Below is a small trained network, with its code and all its weights. Each question gives an input and a class and asks what happens when units are switched off, that is, made to give their printed mean instead of their output.

import numpy as np


def w(rows, s, z=0):
    codes = np.array(rows[::2]) - 128.0
    scale = np.full(codes.shape[1], s)
    scale[-1] = z or s
    return codes * scale


def norm(h):
    return h / np.sqrt((h * h).mean(-1, keepdims=True) + 1e-5)


def f(y):
    return y / 2 * (1 + np.tanh(0.7978845608 * (y + 0.044715 * y**3)))


def log_softmax(a):
    a = a - a.max(-1, keepdims=True)
    return a - np.log(np.exp(a).sum(-1, keepdims=True))


def net(x, mask):
    res = np.array(x, float).reshape(1, 3) / 4 @ E
    u = 0
    for l in range(2):
        y = f(norm(res) @ A[l][:, :-1].T + A[l][:, -1])
        res = res + np.where(mask[u : u + 13], y, B[l][:, -1]) @ B[l][:, :-1]
        u += 13
    return log_softmax(norm(res)[-1] @ U[:, :-1].T + U[:, -1])


A, B = {}, {}
E = w([
[206,94,105,2,114,220,65],'x0',
[103,186,142,5,202,148,168],'x1',
[99,50,126,48,167,41,38],'x2',
],0.0064)
A[0] = w([
[102,47,86,161,105,95,59,95],'0.n1',
[91,83,155,225,118,96,172,140],'0.n2',
[124,127,178,128,145,84,169,125],'0.n3',
[238,120,13,81,110,203,70,252],'0.n4',
[229,141,100,129,120,153,1,146],'0.n5',
[143,148,161,210,81,41,71,58],'0.n6',
[233,115,38,106,52,118,22,162],'0.n7',
[122,139,103,91,192,105,163,112],'0.n8',
[130,118,134,97,72,197,146,81],'0.n9',
[237,103,89,238,119,185,145,114],'0.n10',
[155,196,69,188,111,162,150,101],'0.n11',
[71,120,150,144,61,177,99,96],'0.n12',
[82,217,116,119,167,138,124,149],'0.n13',
],0.008,0.0036)
B[0] = w([
[145,195,42,158,152,64,45,189],'0.n1',
[212,83,101,37,100,199,45,216],'0.n2',
[137,110,100,80,154,183,140,150],'0.n3',
[74,128,138,240,147,184,114,254],'0.n4',
[30,141,208,185,101,84,130,199],'0.n5',
[160,178,207,107,112,142,184,188],'0.n6',
[87,144,134,164,125,80,193,222],'0.n7',
[194,86,109,110,136,149,165,152],'0.n8',
[186,129,100,74,142,156,75,145],'0.n9',
[72,98,202,3,137,177,193,193],'0.n10',
[131,146,147,123,121,89,208,168],'0.n11',
[119,123,143,102,140,157,201,130],'0.n12',
[135,110,54,102,139,132,127,164],'0.n13',
],0.006,0.0079)
A[1] = w([
[156,190,77,68,112,140,218,252],'1.n1',
[135,201,142,196,85,155,79,255],'1.n2',
[175,184,50,142,152,222,141,212],'1.n3',
[79,77,71,87,177,124,85,97],'1.n4',
[254,98,157,83,111,117,172,41],'1.n5',
[155,139,82,93,144,47,193,188],'1.n6',
[112,209,115,147,85,177,155,175],'1.n7',
[157,157,161,152,85,83,6,63],'1.n8',
[112,126,185,214,77,165,210,110],'1.n9',
[107,102,106,185,223,89,164,200],'1.n10',
[61,81,135,58,249,95,85,161],'1.n11',
[190,141,47,93,127,18,91,57],'1.n12',
[235,149,119,178,26,110,160,3],'1.n13',
],0.0072,0.0021)
B[1] = w([
[108,95,86,167,116,41,69,249],'1.n1',
[131,181,36,7,119,108,114,197],'1.n2',
[80,196,122,198,203,137,71,205],'1.n3',
[151,85,184,155,117,143,157,186],'1.n4',
[178,93,111,104,93,61,223,173],'1.n5',
[215,195,106,141,72,62,191,174],'1.n6',
[146,78,59,125,185,158,62,192],'1.n7',
[50,188,51,147,123,161,45,203],'1.n8',
[194,78,186,109,128,105,118,238],'1.n9',
[233,55,112,66,153,113,198,181],'1.n10',
[107,104,209,168,45,185,160,253],'1.n11',
[187,197,85,2,125,192,124,190],'1.n12',
[106,143,122,31,122,148,144,156],'1.n13',
],0.0067,0.0051)
U = w([
[224,95,155,36,51,86,223,254],'0',
[80,70,249,145,112,211,174,175],'1',
[141,237,64,36,66,111,49,3],'2',
[33,139,121,192,81,48,66,163],'3',
[175,163,26,180,184,40,201,43],'4',
[120,187,84,173,229,200,72,37],'5',
],0.016,0.002)

Each question gives the input, the list of numbers given to net, and the class t.
The units are the neurons (one row each of A and B). Each row of codes is followed by its name. A weight is (code - 128) times the scale printed after its matrix; where a second scale follows, it is the last column's (A, B and U).
mask holds one flag per neuron, layer by layer. A switched-off neuron (its flag False) gives its mean, the last column of its row in B, instead of its output. The means were averaged over made-up inputs and are rounded, as every weight is.
A unit's drop is (log p(t) with every unit on - log p(t) with that unit switched off) / (log p(t) with every unit on - log p(t) with every unit switched off).
The circuit of an input: a set's keep is (log p(t) with only the set's units on - log p(t) with every unit switched off) / (log p(t) with every unit on - log p(t) with every unit switched off). Starting from the 12 units with the biggest drops (on a tie, the unit counted first), units are removed one at a time, each time the one whose removal leaves the highest keep (on an exact tie, the one counted first), for as long as the keep stays at least 0.8.
circuit, biggest first: the units of the circuit, biggest drop first
k most important neurons: the k neurons with the biggest drops, biggest first
top k neurons in layer l: the k neurons of layer l with the biggest drops, biggest first
input [1,6,1], class 1: top neuron in layer 0	[0.n1]
input [-7,1,5], class 0: 2 most important neurons	[0.n4 0.n3]
input [0,-5,8], class 2: circuit, biggest first	[0.n1 1.n12]
input [0,-1,-3], class 0: top 3 neurons in layer 0	[0.n11 0.n4 0.n5]
input [7,-5,0], class 1: 2 most important neurons	[0.n10 1.n1]
input [0,4,5], class 0: 2 most important neurons	[0.n4 0.n5]
input [-2,-8,8], class 2: circuit, biggest first	[0.n1 1.n12 0.n4]
input [0,-4,8], class 2: 3 most important neurons	[0.n1 1.n12 0.n4]
input [0,-3,7], class 2: top 2 neurons in layer 0	[0.n1 0.n4]
input [3,-3,2], class 3: 2 most important neurons	[0.n5 0.n1]
input [1,1,2], class 1: top 4 neurons in layer 0	[0.n6 0.n11 0.n5 0.n1]
input [8,1,3], class 1: top 2 neurons in layer 0	[0.n1 0.n7]
input [1,3,-8], class 5: 3 most important neurons	[1.n3 0.n7 1.n7]
input [1,-1,1], class 3: circuit, biggest first	[0.n5]
input [5,6,1], class 1: 2 most important neurons	[1.n11 0.n1]
input [0,4,7], class 0: top 3 neurons in layer 1	[1.n12 1.n6 1.n3]
input [8,3,-1], class 5: top 2 neurons in layer 0	[0.n10 0.n4]
input [-2,5,0], class 4: top 3 neurons in layer 1	[1.n3 1.n1 1.n9]
input [-7,7,2], class 0: 2 most important neurons	[0.n4 1.n11]
input [1,-4,0], class 1: circuit, biggest first	[0.n10]
input [6,6,0], class 5: 2 most important neurons	[0.n4 0.n10]
input [-7,0,2], class 2: 2 most important neurons	[0.n10 0.n2]
input [7,2,0], class 5: 4 most important neurons	[0.n4 0.n10 1.n11 1.n2]
input [-1,6,-1], class 4: 2 most important neurons	[0.n4 1.n3]
